Here is a tiny trained network, its code and every weight. The questions are about switching its units off for an input and a class, where a switched-off unit gives its printed mean instead of its output.

import numpy as np


def w(rows, s, z=0):
    codes = np.array(rows[::2]) - 128.0
    scale = np.full(codes.shape[1], s)
    scale[-1] = z or s
    return codes * scale


def norm(h):
    return h / np.sqrt((h * h).mean(-1, keepdims=True) + 1e-5)


def f(y):
    return y / 2 * (1 + np.tanh(0.7978845608 * (y + 0.044715 * y**3)))


def log_softmax(a):
    a = a - a.max(-1, keepdims=True)
    return a - np.log(np.exp(a).sum(-1, keepdims=True))


def net(x, mask):
    res = np.array(x, float).reshape(1, 3) / 4 @ E
    u = 0
    for l in range(2):
        y = f(norm(res) @ A[l][:, :-1].T + A[l][:, -1])
        res = res + np.where(mask[u : u + 5], y, B[l][:, -1]) @ B[l][:, :-1]
        u += 5
    return log_softmax(norm(res)[-1] @ U[:, :-1].T + U[:, -1])


A, B = {}, {}
E = w([
[176,106,61,102,65,165,105,155],'x0',
[77,159,113,195,94,182,59,68],'x1',
[63,77,131,2,93,216,83,108],'x2',
],0.008)
A[0] = w([
[193,163,136,186,129,76,255,156,62],'L0N1',
[189,144,80,137,79,49,140,120,56],'L0N2',
[132,193,204,148,65,8,162,43,45],'L0N3',
[231,21,152,206,52,116,152,152,3],'L0N4',
[138,151,64,217,101,101,136,124,32],'L0N5',
],0.0069,0.0043)
B[0] = w([
[132,180,150,74,159,141,96,104,253],'L0N1',
[124,89,88,130,142,143,194,157,164],'L0N2',
[124,159,84,88,141,108,102,132,183],'L0N3',
[83,129,136,160,202,161,130,114,155],'L0N4',
[245,89,123,111,77,144,132,140,182],'L0N5',
],0.012,0.0055)
A[1] = w([
[109,32,206,77,134,78,254,109,14],'L1N1',
[175,184,126,215,200,84,103,97,2],'L1N2',
[217,35,140,151,34,187,174,164,211],'L1N3',
[184,83,44,155,163,165,217,218,165],'L1N4',
[219,150,37,115,11,120,115,63,96],'L1N5',
],0.0088,0.0032)
B[1] = w([
[126,139,64,183,37,111,106,146,223],'L1N1',
[114,88,95,124,41,128,134,143,240],'L1N2',
[222,163,128,111,139,8,202,149,255],'L1N3',
[80,130,200,120,238,181,98,57,254],'L1N4',
[107,143,127,156,89,98,137,191,252],'L1N5',
],0.014,0.0053)
U = w([
[175,183,121,79,148,49,152,144,30],'0',
[73,104,87,134,8,87,105,168,109],'1',
[81,110,187,150,208,197,95,91,250],'2',
],0.016,0.0011)

Each question gives the input, the list of numbers given to net, and the class t.
The units are the neurons (one row each of A and B). Each row of codes is followed by its name. A weight is (code - 128) times the scale printed after its matrix; where a second scale follows, it is the last column's (A, B and U).
mask holds one flag per neuron, layer by layer. A switched-off neuron (its flag False) gives its mean, the last column of its row in B, instead of its output. The means were averaged over made-up inputs and are rounded, as every weight is.
A unit's drop is (log p(t) with every unit on - log p(t) with that unit switched off) / (log p(t) with every unit on - log p(t) with every unit switched off).
The circuit of an input: a set's keep is (log p(t) with only the set's units on - log p(t) with every unit switched off) / (log p(t) with every unit on - log p(t) with every unit switched off). Starting from all 10 units, units are removed one at a time, each time the one whose removal leaves the highest keep (on an exact tie, the one counted first), for as long as the keep stays at least 0.8.
units of the circuit, in order: the units of the circuit, biggest drop first
most important unit: the unit with the biggest drop
k most important neurons: the k neurons with the biggest drops, biggest first
top k neurons in layer l: the k neurons of layer l with the biggest drops, biggest first
input [4,0,2], class 0: most important unit -> L0N1
input [-1,8,1], class 2: top 4 neurons in layer 1 -> (L1N3, L1N2, L1N1, L1N5)
input [-5,-7,1], class 1: 3 most important neurons -> (L1N1, L1N3, L1N4)
input [-6,8,0], class 1: 4 most important neurons -> (L1N4, L0N1, L1N2, L0N4)
input [-4,2,4], class 2: top 2 neurons in layer 1 -> (L1N3, L1N2)
input [8,-6,-3], class 2: 2 most important neurons -> (L1N4, L0N4)
input [-2,3,8], class 2: 2 most important neurons -> (L1N1, L1N2)
input [5,6,-4], class 0: units of the circuit, in order -> (L1N3, L0N5)
input [-1,6,2], class 2: 4 most important neurons -> (L0N5, L1N2, L1N1, L1N3)
input [-1,1,6], class 2: 2 most important neurons -> (L0N5, L1N1)
input [3,0,5], class 0: top 2 neurons in layer 1 -> (L1N1, L1N3)
input [0,-5,2], class 1: 3 most important neurons -> (L1N1, L0N5, L0N2)
input [3,0,-6], class 2: top 3 neurons in layer 0 -> (L0N2, L0N4, L0N1)
input [8,-3,-6], class 2: 2 most important neurons -> (L1N4, L0N4)
input [-3,-7,7], class 1: units of the circuit, in order -> (L1N1)
input [6,-1,-7], class 2: top 2 neurons in layer 0 -> (L0N4, L0N2)
input [7,-1,3], class 0: 2 most important neurons -> (L1N3, L0N1)
input [-5,3,-1], class 1: top 2 neurons in layer 1 -> (L1N2, L1N4)
input [8,-1,7], class 0: top 3 neurons in layer 1 -> (L1N3, L1N1, L1N2)
input [-7,7,-4], class 1: units of the circuit, in order -> (L1N2)
